Here is a tiny trained network, its code and every weight. The questions are about switching its units off for an input and a target symbol, where a switched-off unit gives its printed mean instead of its output.

import numpy as np


def w(rows, s, z=0):
    codes = np.array(rows[::2]) - 128.0
    scale = np.full(codes.shape[1], s)
    scale[-1] = z or s
    return codes * scale


def f(y):
    return np.maximum(y, 0)


def softmax(a):
    e = np.exp(a - a.max(-1, keepdims=True))
    return e / e.sum(-1, keepdims=True)


def log_softmax(a):
    a = a - a.max(-1, keepdims=True)
    return a - np.log(np.exp(a).sum(-1, keepdims=True))


def net(x, mask):
    ids = ['ΦΩαβγδεζημπτ'.index(c) for c in x.split()]
    T = len(ids)
    res = E[ids] + P[:T]
    u = 0
    for l in range(3):
        r = res
        for j in range(3):
            rows = slice(3 * j, 3 * j + 3)
            q, k, v = (r @ M[l][rows].T for M in (Q, K, V))
            z = softmax(np.where(np.tri(T) > 0, q @ k.T / 3**0.5, -1e9)) @ v
            o = O[l][rows]
            res = res + np.where(mask[u + j], z, o[:, -1]) @ o[:, :-1]
        u += 3
        y = f(res @ A[l][:, :-1].T + A[l][:, -1])
        res = res + np.where(mask[u : u + 8], y, B[l][:, -1]) @ B[l][:, :-1]
        u += 8
    return log_softmax(res[-1] @ U[:, :-1].T + U[:, -1])


Q, K, V, O, A, B = {}, {}, {}, {}, {}, {}
E = w([
[23,103,28],'Φ',
[245,88,10],'Ω',
[142,105,182],'α',
[227,17,139],'β',
[145,162,114],'γ',
[68,126,110],'δ',
[73,178,176],'ε',
[254,145,101],'ζ',
[70,62,185],'η',
[118,69,104],'μ',
[222,189,204],'π',
[64,35,114],'τ',
],0.0087)
P = w([
[4,173,171],'0',
[147,16,86],'1',
[146,56,99],'2',
[142,73,105],'3',
[141,63,115],'4',
[141,68,112],'5',
[144,81,109],'6',
[141,69,114],'7',
[152,80,98],'8',
[147,72,107],'9',
[146,88,104],'10',
[144,81,104],'11',
[146,69,100],'12',
[154,66,98],'13',
],0.0036)
Q[0] = w([
[253,104,59],'L0H0',
[15,139,136],'L0H0',
[64,196,175],'L0H0',
[142,163,206],'L0H1',
[128,255,237],'L0H1',
[61,204,105],'L0H1',
[76,102,116],'L0H2',
[107,68,122],'L0H2',
[172,31,146],'L0H2',
],0.0052)
K[0] = w([
[56,198,161],'L0H0',
[177,131,118],'L0H0',
[138,101,101],'L0H0',
[142,88,94],'L0H1',
[149,43,102],'L0H1',
[255,102,94],'L0H1',
[156,152,134],'L0H2',
[153,178,130],'L0H2',
[113,167,92],'L0H2',
],0.0075)
V[0] = w([
[124,172,147],'L0H0',
[71,144,196],'L0H0',
[126,127,2],'L0H0',
[95,102,31],'L0H1',
[129,89,185],'L0H1',
[137,53,150],'L0H1',
[115,69,62],'L0H2',
[112,199,153],'L0H2',
[52,36,148],'L0H2',
],0.007)
O[0] = w([
[102,215,166,69],'L0H0',
[142,163,222,75],'L0H0',
[35,38,52,122],'L0H0',
[75,24,103,134],'L0H1',
[210,134,175,182],'L0H1',
[218,69,134,229],'L0H1',
[110,72,129,211],'L0H2',
[63,254,148,7],'L0H2',
[137,5,228,188],'L0H2',
],0.0048,0.0014)
A[0] = w([
[34,117,179,6],'L0N0',
[122,114,56,165],'L0N1',
[206,81,206,234],'L0N2',
[155,113,162,185],'L0N3',
[2,130,160,254],'L0N4',
[92,156,67,138],'L0N5',
[153,138,137,58],'L0N6',
[149,115,103,149],'L0N7',
],0.006,0.0021)
B[0] = w([
[50,163,124,133],'L0N0',
[28,103,59,174],'L0N1',
[222,62,162,254],'L0N2',
[182,139,146,179],'L0N3',
[50,118,253,174],'L0N4',
[21,67,148,139],'L0N5',
[154,125,104,131],'L0N6',
[132,150,79,164],'L0N7',
],0.0045,0.0046)
Q[1] = w([
[163,40,210],'L1H0',
[155,93,103],'L1H0',
[138,37,107],'L1H0',
[156,140,122],'L1H1',
[88,142,168],'L1H1',
[112,136,254],'L1H1',
[39,136,124],'L1H2',
[131,82,81],'L1H2',
[124,83,89],'L1H2',
],0.0089)
K[1] = w([
[91,203,81],'L1H0',
[44,159,177],'L1H0',
[151,196,191],'L1H0',
[98,110,108],'L1H1',
[111,147,139],'L1H1',
[54,149,254],'L1H1',
[160,182,107],'L1H2',
[107,143,181],'L1H2',
[82,134,180],'L1H2',
],0.0069)
V[1] = w([
[112,215,130],'L1H0',
[172,108,223],'L1H0',
[160,99,88],'L1H0',
[94,38,127],'L1H1',
[58,109,101],'L1H1',
[137,156,106],'L1H1',
[179,206,255],'L1H2',
[40,139,106],'L1H2',
[181,100,90],'L1H2',
],0.0071)
O[1] = w([
[240,95,180,49],'L1H0',
[67,3,122,254],'L1H0',
[117,155,95,131],'L1H0',
[102,230,76,244],'L1H1',
[164,189,117,77],'L1H1',
[153,113,139,84],'L1H1',
[110,37,150,123],'L1H2',
[143,195,178,39],'L1H2',
[134,130,50,180],'L1H2',
],0.0054,0.0028)
A[1] = w([
[209,175,163,182],'L1N0',
[70,129,169,196],'L1N1',
[120,200,160,177],'L1N2',
[128,143,215,251],'L1N3',
[192,103,128,205],'L1N4',
[165,2,120,158],'L1N5',
[23,131,186,186],'L1N6',
[59,133,160,162],'L1N7',
],0.0075,0.0025)
B[1] = w([
[174,127,235,152],'L1N0',
[124,1,121,153],'L1N1',
[158,187,225,137],'L1N2',
[200,69,147,159],'L1N3',
[137,29,132,186],'L1N4',
[188,120,2,254],'L1N5',
[126,39,154,165],'L1N6',
[85,17,178,150],'L1N7',
],0.0043,0.009)
Q[2] = w([
[115,110,90],'L2H0',
[134,129,148],'L2H0',
[145,119,63],'L2H0',
[147,27,74],'L2H1',
[153,242,176],'L2H1',
[157,23,109],'L2H1',
[120,1,148],'L2H2',
[124,83,97],'L2H2',
[66,40,63],'L2H2',
],0.0077)
K[2] = w([
[103,113,143],'L2H0',
[141,117,122],'L2H0',
[120,130,168],'L2H0',
[121,70,254],'L2H1',
[142,212,62],'L2H1',
[146,67,205],'L2H1',
[126,124,56],'L2H2',
[180,187,96],'L2H2',
[171,185,52],'L2H2',
],0.0077)
V[2] = w([
[41,161,73],'L2H0',
[152,117,2],'L2H0',
[199,63,135],'L2H0',
[176,75,164],'L2H1',
[225,196,168],'L2H1',
[210,118,87],'L2H1',
[134,160,43],'L2H2',
[109,185,142],'L2H2',
[94,180,154],'L2H2',
],0.0064)
O[2] = w([
[132,49,120,53],'L2H0',
[151,108,245,159],'L2H0',
[97,220,168,245],'L2H0',
[125,200,150,254],'L2H1',
[254,162,115,68],'L2H1',
[182,132,209,124],'L2H1',
[161,91,164,156],'L2H2',
[184,112,85,31],'L2H2',
[166,115,79,17],'L2H2',
],0.0065,0.0079)
A[2] = w([
[88,216,86,253],'L2N0',
[79,2,242,159],'L2N1',
[240,189,99,192],'L2N2',
[52,227,216,122],'L2N3',
[207,233,197,119],'L2N4',
[94,83,204,130],'L2N5',
[147,175,169,58],'L2N6',
[133,147,107,88],'L2N7',
],0.0054,0.0052)
B[2] = w([
[58,248,102,197],'L2N0',
[252,76,133,255],'L2N1',
[179,185,24,184],'L2N2',
[76,161,224,202],'L2N3',
[151,88,36,184],'L2N4',
[178,88,153,193],'L2N5',
[85,6,38,139],'L2N6',
[66,128,132,128],'L2N7',
],0.0042,0.0076)
U = w([
[121,128,2,177],'Φ',
[217,24,84,108],'Ω',
[101,140,233,85],'α',
[154,31,202,3],'β',
[139,144,153,219],'γ',
[81,137,90,210],'δ',
[66,243,123,136],'ε',
[156,148,113,185],'ζ',
[54,126,163,59],'η',
[107,60,122,175],'μ',
[212,224,228,147],'π',
[51,74,100,40],'τ',
],0.0068,0.0032)

Each question gives the input, a string of symbols that net reads in full, and the target symbol t.
The units are the heads (3 rows each of Q, K, V and O) and the neurons (one row each of A and B). Each row of codes is followed by its name. A weight is (code - 128) times the scale printed after its matrix; where a second scale follows, it is the last column's (O, A, B and U).
mask holds one flag per unit, layer by layer, with each layer's heads first. A switched-off unit (its flag False) gives its mean, the last column of its rows in O or B, instead of its output. The means were averaged over made-up inputs and are rounded, as every weight is.
A unit's drop is (log p(t) with every unit on - log p(t) with that unit switched off) / (log p(t) with every unit on - log p(t) with every unit switched off).
top k neurons: the k neurons with the biggest drops, biggest first
k most important neurons of layer l: the k neurons of layer l with the biggest drops, biggest first
heads that matter: for each layer, one digit per head in row order, 1 if its drop is at least 0.15 and else 0, layers parted by /
drop when u is switched off: that unit's drop, to one decimal
input Φ Φ α ε β Ω γ, target Φ: heads that matter : 110 / 111 / 111
input ε ζ Ω δ α β η η π η γ ζ ε, target ε: heads that matter : 111 / 101 / 110
input Ω ζ γ μ γ η Φ π α β, target Ω: heads that matter : 000 / 000 / 111
input α π Φ π ε, target α: top 2 neurons : (L1N5 L2N3)
input β Ω γ γ τ, target β: most important neuron of layer 1 : (L1N5)
input ε π π, target ε: heads that matter : 001 / 001 / 111
input π η η δ ε β, target π: top 2 neurons : (L1N3 L1N0)
input π ε π α, target π: heads that matter : 111 / 110 / 110
input β Ω π δ μ δ τ π ε τ η ε η, target β: heads that matter : 000 / 000 / 101
input ε π Ω μ π γ β π Φ μ, target ε: 2 most important neurons of layer 2 : (L2N0 L2N1)
input π γ μ ε μ η π β ζ μ δ γ, target ε: top 3 neurons : (L2N1 L2N0 L0N2)
input ε Φ ζ π μ δ ε π π η Φ, target ε: top 2 neurons : (L1N3 L2N0)
input ε Φ γ ε τ π η α γ μ π μ π Ω, target Φ: 2 most important neurons of layer 2 : (L2N3 L2N2)
input Ω μ π γ ε Φ η, target Ω: most important neuron of layer 2 : (L2N1)
input Φ η π ε δ ζ, target Φ: 2 most important neurons of layer 2 : (L2N2 L2N3)
input π γ ζ, target π: 2 most important neurons of layer 1 : (L1N3 L1N0)
input Ω δ γ τ γ ε Ω ζ, target Ω: 2 most important neurons of layer 0 : (L0N2 L0N1)
input π Ω Ω ε, target π: 2 most important neurons of layer 1 : (L1N3 L1N5)
input β γ ε γ δ ε, target β: drop when L0N5 is switched off : 0.0
input τ τ ζ η τ Φ, target τ: drop when L1H0 is switched off : 0.3
input ε μ μ Φ β μ δ, target ε: drop when L2H0 is switched off : 0.5
input β μ π α, target β: drop when L0H1 is switched off : 0.1
input Ω Φ π, target Ω: top neuron : (L2N4)
input Ω η α γ δ Φ ζ η μ β, target Ω: top 2 neurons : (L0N2 L1N4)
input Ω γ Ω η Ω α, target Ω: 2 most important neurons of layer 0 : (L0N1 L0N2)
